Here is a tiny trained network, its code and every weight. The questions are about switching its units off for an input and a class, where a switched-off unit gives its printed mean instead of its output.

import numpy as np


def w(rows, s, z=0):
    codes = np.array(rows[::2]) - 128.0
    scale = np.full(codes.shape[1], s)
    scale[-1] = z or s
    return codes * scale


def norm(h):
    return h / np.sqrt((h * h).mean(-1, keepdims=True) + 1e-5)


def f(y):
    return y / 2 * (1 + np.tanh(0.7978845608 * (y + 0.044715 * y**3)))


def log_softmax(a):
    a = a - a.max(-1, keepdims=True)
    return a - np.log(np.exp(a).sum(-1, keepdims=True))


def net(x, mask):
    res = np.array(x, float).reshape(1, 8) / 4 @ E
    u = 0
    for l in range(3):
        y = f(norm(res) @ A[l][:, :-1].T + A[l][:, -1])
        res = res + np.where(mask[u : u + 6], y, B[l][:, -1]) @ B[l][:, :-1]
        u += 6
    return log_softmax(norm(res)[-1] @ U[:, :-1].T + U[:, -1])


A, B = {}, {}
E = w([
[135,132,215,201,186,113,145,170,148,154,157],'x0',
[140,123,118,135,137,156,141,133,103,127,129],'x1',
[117,147,140,125,133,143,127,148,121,72,87],'x2',
[117,107,169,1,139,136,88,195,124,178,117],'x3',
[67,101,106,182,118,123,91,130,109,147,76],'x4',
[112,153,129,116,107,71,101,137,188,127,119],'x5',
[55,127,115,114,157,80,207,134,130,129,136],'x6',
[109,147,129,128,198,116,98,112,142,113,124],'x7',
],0.0092)
A[0] = w([
[117,155,220,127,88,141,160,156,112,11,27,79],'L0N0',
[31,151,113,140,110,144,255,167,155,141,124,8],'L0N1',
[103,185,123,98,168,103,154,111,126,174,107,158],'L0N2',
[143,81,138,62,155,115,39,193,129,222,135,162],'L0N3',
[21,100,142,220,126,118,28,163,75,127,33,2],'L0N4',
[152,68,134,152,5,103,181,210,121,128,137,59],'L0N5',
],0.0069,0.0014)
B[0] = w([
[142,57,141,126,151,120,110,117,156,140,192,170],'L0N0',
[153,166,161,100,148,86,63,55,51,145,134,185],'L0N1',
[138,89,87,114,109,25,89,113,113,110,119,151],'L0N2',
[129,122,100,121,139,85,149,174,67,76,108,253],'L0N3',
[181,137,73,103,100,88,174,156,102,203,122,214],'L0N4',
[155,116,67,151,249,132,111,156,98,96,117,174],'L0N5',
],0.011,0.006)
A[1] = w([
[158,51,158,73,170,196,141,44,102,201,107,123],'L1N0',
[126,109,134,27,141,94,177,218,97,57,25,143],'L1N1',
[42,61,25,52,62,214,120,82,155,97,158,22],'L1N2',
[97,150,3,212,151,54,137,96,118,28,131,216],'L1N3',
[127,154,23,151,243,57,66,135,166,152,95,252],'L1N4',
[208,218,188,15,156,165,227,116,224,82,208,126],'L1N5',
],0.0051,0.002)
B[1] = w([
[70,38,113,193,157,112,194,39,113,123,126,143],'L1N0',
[100,131,156,240,158,159,164,58,194,122,117,253],'L1N1',
[73,177,136,96,131,113,104,152,153,188,217,151],'L1N2',
[134,155,140,178,119,145,164,187,208,122,132,228],'L1N3',
[190,64,124,110,192,177,178,90,125,83,161,231],'L1N4',
[156,76,47,140,145,102,190,164,108,254,9,181],'L1N5',
],0.0098,0.006)
A[2] = w([
[224,104,171,158,75,168,27,149,111,149,113,187],'L2N0',
[61,191,46,61,70,168,165,107,131,89,115,155],'L2N1',
[53,104,142,194,136,152,119,169,61,179,163,112],'L2N2',
[61,111,148,7,180,133,133,247,61,96,106,127],'L2N3',
[126,60,106,162,187,107,124,201,185,123,228,250],'L2N4',
[187,2,111,134,154,151,160,97,166,112,129,216],'L2N5',
],0.0075,0.0021)
B[2] = w([
[87,239,141,114,245,18,131,62,63,154,139,158],'L2N0',
[148,132,230,109,215,181,93,189,176,212,170,158],'L2N1',
[99,73,162,86,136,155,140,94,254,169,87,150],'L2N2',
[166,254,126,246,56,160,153,122,149,84,162,175],'L2N3',
[129,99,153,40,66,224,88,117,101,136,150,220],'L2N4',
[111,102,135,110,40,118,54,117,143,94,103,254],'L2N5',
],0.0095,0.0093)
U = w([
[117,228,133,240,55,140,193,188,145,48,141,192],'0',
[154,97,30,105,151,74,177,184,129,183,2,96],'1',
[119,118,202,104,214,163,77,190,154,217,184,86],'2',
[83,191,89,112,248,26,100,83,32,68,127,170],'3',
[166,64,72,99,159,162,89,125,125,48,107,5],'4',
[101,84,140,95,63,126,70,94,129,133,117,69],'5',
[116,109,134,108,87,125,117,114,120,123,80,252],'6',
[90,78,134,115,108,129,106,110,169,122,66,109],'7',
],0.0094,0.0015)

Each question gives the input, the list of numbers given to net, and the class t.
The units are the neurons (one row each of A and B). Each row of codes is followed by its name. A weight is (code - 128) times the scale printed after its matrix; where a second scale follows, it is the last column's (A, B and U).
mask holds one flag per neuron, layer by layer. A switched-off neuron (its flag False) gives its mean, the last column of its row in B, instead of its output. The means were averaged over made-up inputs and are rounded, as every weight is.
A unit's drop is (log p(t) with every unit on - log p(t) with that unit switched off) / (log p(t) with every unit on - log p(t) with every unit switched off).
The circuit of an input: a set's keep is (log p(t) with only the set's units on - log p(t) with every unit switched off) / (log p(t) with every unit on - log p(t) with every unit switched off). Starting from the 12 units with the biggest drops (on a tie, the unit counted first), units are removed one at a time, each time the one whose removal leaves the highest keep (on an exact tie, the one counted first), for as long as the keep stays at least 0.8.
units of the circuit, in order: the units of the circuit, biggest drop first
top k neurons: the k neurons with the biggest drops, biggest first
k most important neurons of layer l: the k neurons of layer l with the biggest drops, biggest first
input [-3,1,-8,-5,3,4,6,0], class 5: top neuron -> (L1N4)
input [1,-1,-1,-3,-4,-5,-5,-4], class 3: units of the circuit, in order -> (L2N0; L1N1)
input [2,0,-8,-5,4,1,-1,6], class 5: 3 most important neurons of layer 2 -> (L2N4; L2N5; L2N3)
input [6,2,-6,7,0,3,5,3], class 0: units of the circuit, in order -> (L2N3; L0N3)
input [5,1,-7,2,-1,-4,7,-8], class 4: units of the circuit, in order -> (L0N5; L2N1; L2N4)
input [-8,-1,4,5,5,8,-4,3], class 2: units of the circuit, in order -> (L2N1; L1N2; L2N5)
input [4,-4,7,-6,-4,0,5,0], class 5: units of the circuit, in order -> (L0N0; L2N4; L1N1)
input [-1,2,-4,-7,-3,4,-8,4], class 3: units of the circuit, in order -> (L2N0; L1N1)
input [0,-1,-8,-7,0,-2,6,6], class 5: 3 most important neurons of layer 2 -> (L2N4; L2N3; L2N0)
input [7,1,-5,-4,0,5,5,5], class 2: 2 most important neurons of layer 1 -> (L1N1; L1N0)
input [6,-8,5,2,-6,3,8,-2], class 3: top 2 neurons -> (L0N1; L1N3)
input [-2,7,-5,-6,6,7,-8,-3], class 3: top 2 neurons -> (L2N0; L1N1)
input [-4,-7,6,-6,8,-4,8,-3], class 1: top 2 neurons -> (L0N4; L2N3)
input [6,-4,1,-4,-2,2,5,4], class 2: units of the circuit, in order -> (L2N4; L1N1)
input [-4,-7,6,-3,8,-5,-2,7], class 1: units of the circuit, in order -> (L0N4)
input [5,-7,-5,-4,-2,-2,-7,7], class 3: 2 most important neurons of layer 0 -> (L0N5; L0N0)
input [-2,-3,5,-5,2,-7,-1,2], class 7: units of the circuit, in order -> (L0N3; L2N3)
input [-3,4,-5,4,0,7,4,8], class 4: top 2 neurons -> (L1N4; L0N3)
input [1,-3,-4,6,-8,2,-6,-4], class 1: top 3 neurons -> (L1N5; L1N1; L0N1)
input [-2,-4,6,4,-4,-7,-8,-6], class 3: units of the circuit, in order -> (L2N0)
